Below are the code and all the weights of a small trained network. Each question names an input and a class and asks about switching units off, where a switched-off unit gives its printed mean instead of its output.

import numpy as np


def w(rows, s, z=0):
    codes = np.array(rows[::2]) - 128.0
    scale = np.full(codes.shape[1], s)
    scale[-1] = z or s
    return codes * scale


def f(y):
    return y / 2 * (1 + np.tanh(0.7978845608 * (y + 0.044715 * y**3)))


def log_softmax(a):
    a = a - a.max(-1, keepdims=True)
    return a - np.log(np.exp(a).sum(-1, keepdims=True))


def net(x, mask):
    res = np.array(x, float).reshape(1, 8) / 4 @ E
    y = f(res @ A[0][:, :-1].T + A[0][:, -1])
    res = res + np.where(mask, y, B[0][:, -1]) @ B[0][:, :-1]
    return log_softmax(res[-1] @ U[:, :-1].T + U[:, -1])


A, B = {}, {}
E = w([
[80,83,163,84,246,118,105],'x0',
[143,100,62,120,150,221,81],'x1',
[149,72,73,169,154,103,194],'x2',
[104,221,64,153,178,110,131],'x3',
[172,124,169,254,162,123,63],'x4',
[128,128,128,128,128,128,128],'x5',
[80,149,178,171,139,212,207],'x6',
[245,176,175,115,174,136,162],'x7',
],0.0083)
A[0] = w([
[227,162,165,138,175,141,134,92],'N0',
[116,214,91,202,193,105,99,104],'N1',
[160,67,176,116,108,145,132,83],'N2',
[137,133,114,63,124,140,166,29],'N3',
[95,142,193,207,146,197,179,44],'N4',
[192,136,170,198,170,130,93,71],'N5',
[106,90,182,129,253,106,88,3],'N6',
[63,98,128,218,110,111,68,134],'N7',
[120,190,202,134,115,156,28,122],'N8',
[170,120,107,137,119,81,71,82],'N9',
[181,161,116,200,46,137,117,5],'N10',
[175,107,89,159,154,219,54,105],'N11',
[167,57,88,210,167,97,179,122],'N12',
[117,148,210,182,118,25,137,77],'N13',
[161,39,199,170,99,138,93,125],'N14',
[174,114,118,124,138,56,71,53],'N15',
],0.017,0.0046)
B[0] = w([
[19,63,99,83,89,100,107,228],'N0',
[115,252,69,103,144,116,127,228],'N1',
[89,188,70,131,136,124,109,189],'N2',
[181,147,182,87,148,71,191,184],'N3',
[190,91,108,76,161,185,30,244],'N4',
[184,119,190,47,137,68,200,220],'N5',
[171,123,118,165,7,186,169,234],'N6',
[94,71,146,32,104,72,163,255],'N7',
[116,129,194,216,126,51,59,235],'N8',
[167,109,128,92,144,171,64,191],'N9',
[172,124,125,159,13,185,172,217],'N10',
[109,92,113,189,213,179,204,229],'N11',
[108,137,207,214,123,61,57,238],'N12',
[102,90,106,195,217,183,207,232],'N13',
[124,245,81,99,145,109,137,244],'N14',
[162,102,118,88,160,182,56,200],'N15',
],0.028,0.011)
U = w([
[158,109,111,167,22,163,156,148],'0',
[178,78,111,85,185,161,36,80],'1',
[138,121,162,76,156,59,178,253],'2',
[84,226,55,120,151,92,122,58],'3',
[82,60,111,197,224,151,189,106],'4',
[1,32,108,63,93,72,125,121],'5',
[110,121,196,220,137,55,61,102],'6',
],0.0096,0.0048)

Each question gives the input, the list of numbers given to net, and the class t.
The units are the neurons (one row each of A and B). Each row of codes is followed by its name. A weight is (code - 128) times the scale printed after its matrix; where a second scale follows, it is the last column's (A, B and U).
mask holds one flag per neuron, in row order. A switched-off neuron (its flag False) gives its mean, the last column of its row in B, instead of its output. The means were averaged over made-up inputs and are rounded, as every weight is.
A unit's drop is (log p(t) with every unit on - log p(t) with that unit switched off) / (log p(t) with every unit on - log p(t) with every unit switched off).
The circuit of an input: a set's keep is (log p(t) with only the set's units on - log p(t) with every unit switched off) / (log p(t) with every unit on - log p(t) with every unit switched off). Starting from the 12 units with the biggest drops (on a tie, the unit counted first), units are removed one at a time, each time the one whose removal leaves the highest keep (on an exact tie, the one counted first), for as long as the keep stays at least 0.8.
units of the circuit, in order: the units of the circuit, biggest drop first
unit that matters most: the unit with the biggest drop
top k neurons: the k neurons with the biggest drops, biggest first
drop when u is switched off: that unit's drop, to one decimal
input [0,-5,2,1,-3,3,-6,8], class 5: top 2 neurons	N0, N4
input [5,1,-2,-1,0,-1,-6,-1], class 1: unit that matters most	N15
input [7,-8,4,-4,-8,6,-7,-5], class 2: top 3 neurons	N4, N11, N3
input [6,-8,-5,4,7,-3,-5,-3], class 4: top 2 neurons	N13, N10
input [7,5,4,7,1,5,4,7], class 0: top 4 neurons	N6, N14, N7, N2
input [3,2,-3,-2,-4,-4,-8,8], class 1: top 3 neurons	N15, N7, N9
input [5,-3,-3,-7,8,-1,-3,1], class 2: top 2 neurons	N5, N14
input [1,-4,-2,-6,8,7,-6,-5], class 2: top 2 neurons	N7, N4
input [-5,3,-3,-5,6,-5,2,3], class 2: top 4 neurons	N5, N6, N14, N1
input [-4,1,6,0,6,0,-8,1], class 1: top 2 neurons	N15, N9
input [8,-2,6,4,2,2,7,7], class 0: top 2 neurons	N6, N7
input [-5,-5,3,6,-4,6,3,3], class 3: top 4 neurons	N6, N11, N1, N5
input [-8,-7,-4,-1,-6,-1,-7,8], class 0: top 4 neurons	N10, N7, N4, N11
input [3,1,7,-6,6,4,4,6], class 6: unit that matters most	N12
input [2,-7,2,-1,7,3,3,-6], class 2: units of the circuit, in order	N7, N14, N0
input [8,-8,0,6,-7,1,1,-7], class 0: drop when N11 is switched off	0.4
input [-1,-6,-6,-8,0,-5,-2,6], class 3: drop when N2 is switched off	0.2
input [1,3,-7,-3,-1,-8,-5,-1], class 6: drop when N8 is switched off	2.0
